Here is a tiny trained network, its code and every weight. The questions are about switching its units off for an input and a class, where a switched-off unit gives its printed mean instead of its output.

import numpy as np


def w(rows, s, z=0):
    codes = np.array(rows[::2]) - 128.0
    scale = np.full(codes.shape[1], s)
    scale[-1] = z or s
    return codes * scale


def norm(h):
    return h / np.sqrt((h * h).mean(-1, keepdims=True) + 1e-5)


def f(y):
    return np.maximum(y, 0)


def log_softmax(a):
    a = a - a.max(-1, keepdims=True)
    return a - np.log(np.exp(a).sum(-1, keepdims=True))


def net(x, mask):
    res = np.array(x, float).reshape(1, 4) / 4 @ E
    u = 0
    for l in range(3):
        y = f(norm(res) @ A[l][:, :-1].T + A[l][:, -1])
        res = res + np.where(mask[u : u + 6], y, B[l][:, -1]) @ B[l][:, :-1]
        u += 6
    return log_softmax(norm(res)[-1] @ U[:, :-1].T + U[:, -1])


A, B = {}, {}
E = w([
[79,63,120,96,253,34,176,48],'x0',
[61,17,57,243,153,131,152,254],'x1',
[164,128,134,61,236,186,51,193],'x2',
[32,166,157,154,19,84,95,114],'x3',
],0.004)
A[0] = w([
[197,1,81,208,126,157,116,154,152],'0.n0',
[84,72,91,158,141,119,103,220,5],'0.n1',
[127,156,122,113,141,168,81,185,99],'0.n2',
[82,214,141,136,133,120,17,83,23],'0.n3',
[205,165,164,82,140,109,91,166,67],'0.n4',
[60,51,151,144,123,142,75,168,2],'0.n5',
],0.006,0.0027)
B[0] = w([
[1,187,152,115,108,133,185,216,252],'0.n0',
[117,154,210,79,172,233,62,122,210],'0.n1',
[133,186,152,138,45,171,231,58,193],'0.n2',
[138,69,3,176,162,239,114,147,193],'0.n3',
[199,109,119,122,155,98,39,50,192],'0.n4',
[235,163,108,73,205,226,152,111,174],'0.n5',
],0.0044,0.0042)
A[1] = w([
[110,71,87,207,229,123,132,254,255],'1.n0',
[183,186,93,29,165,104,96,159,53],'1.n1',
[200,153,170,39,203,110,101,104,156],'1.n2',
[82,119,104,118,220,92,91,139,168],'1.n3',
[25,79,58,65,187,106,111,128,57],'1.n4',
[122,144,112,153,109,36,239,127,90],'1.n5',
],0.0055,0.00086)
B[1] = w([
[67,130,112,141,102,174,255,150,254],'1.n0',
[131,133,143,105,134,132,143,114,198],'1.n1',
[147,163,132,91,150,166,126,119,245],'1.n2',
[87,129,126,123,55,167,140,132,207],'1.n3',
[102,148,143,145,81,79,139,183,220],'1.n4',
[199,69,127,156,169,93,175,98,202],'1.n5',
],0.0088,0.0045)
A[2] = w([
[59,197,150,171,57,153,129,216,254],'2.n0',
[132,145,135,157,129,49,184,19,164],'2.n1',
[68,219,192,139,74,100,11,120,130],'2.n2',
[186,80,127,211,117,3,149,103,150],'2.n3',
[165,179,219,67,174,172,100,121,118],'2.n4',
[92,130,102,132,131,117,210,112,242],'2.n5',
],0.0056,0.0018)
B[2] = w([
[81,39,155,51,142,149,196,137,254],'2.n0',
[173,54,129,144,110,152,65,194,199],'2.n1',
[42,104,170,163,185,142,250,230,169],'2.n2',
[215,180,198,110,120,60,30,105,181],'2.n3',
[135,177,45,73,173,93,143,114,198],'2.n4',
[73,129,177,92,1,181,41,137,219],'2.n5',
],0.0064,0.0068)
U = w([
[212,68,204,172,57,47,37,115,179],'0',
[118,144,87,224,199,100,104,138,25],'1',
[210,223,81,34,218,174,122,70,196],'2',
[103,145,81,208,202,75,83,132,2],'3',
[2,104,171,114,90,195,230,214,204],'4',
],0.0081,0.0039)

Each question gives the input, the list of numbers given to net, and the class t.
The units are the neurons (one row each of A and B). Each row of codes is followed by its name. A weight is (code - 128) times the scale printed after its matrix; where a second scale follows, it is the last column's (A, B and U).
mask holds one flag per neuron, layer by layer. A switched-off neuron (its flag False) gives its mean, the last column of its row in B, instead of its output. The means were averaged over made-up inputs and are rounded, as every weight is.
A unit's drop is (log p(t) with every unit on - log p(t) with that unit switched off) / (log p(t) with every unit on - log p(t) with every unit switched off).
most important unit: the unit with the biggest drop
top k neurons: the k neurons with the biggest drops, biggest first
k most important neurons of layer l: the k neurons of layer l with the biggest drops, biggest first
drop when u is switched off: that unit's drop, to one decimal
input [-5,0,-7,3], class 0: most important unit => 0.n1
input [3,-4,-2,-1], class 2: top 2 neurons => [1.n2; 0.n0]
input [-8,0,-8,0], class 0: top 2 neurons => [0.n1; 1.n2]
input [0,1,5,6], class 2: top 3 neurons => [0.n5; 0.n2; 0.n0]
input [-4,-2,0,-1], class 2: 2 most important neurons of layer 0 => [0.n0; 0.n4]
input [7,-3,-3,-6], class 0: 3 most important neurons of layer 0 => [0.n1; 0.n5; 0.n4]
input [7,-1,0,6], class 0: 2 most important neurons of layer 1 => [1.n5; 1.n0]
input [7,4,-6,4], class 0: top 2 neurons => [1.n5; 2.n3]
input [7,-3,-2,-3], class 0: 2 most important neurons of layer 0 => [0.n1; 0.n5]
input [3,-6,-4,-2], class 2: 2 most important neurons of layer 1 => [1.n2; 1.n4]
input [-4,-4,7,5], class 2: 2 most important neurons of layer 0 => [0.n4; 0.n0]
input [2,1,8,1], class 2: drop when 0.n2 is switched off => 0.4
input [6,-2,-3,-1], class 0: drop when 2.n3 is switched off => 0.0
input [-4,-4,-7,-2], class 0: drop when 0.n1 is switched off => 0.1
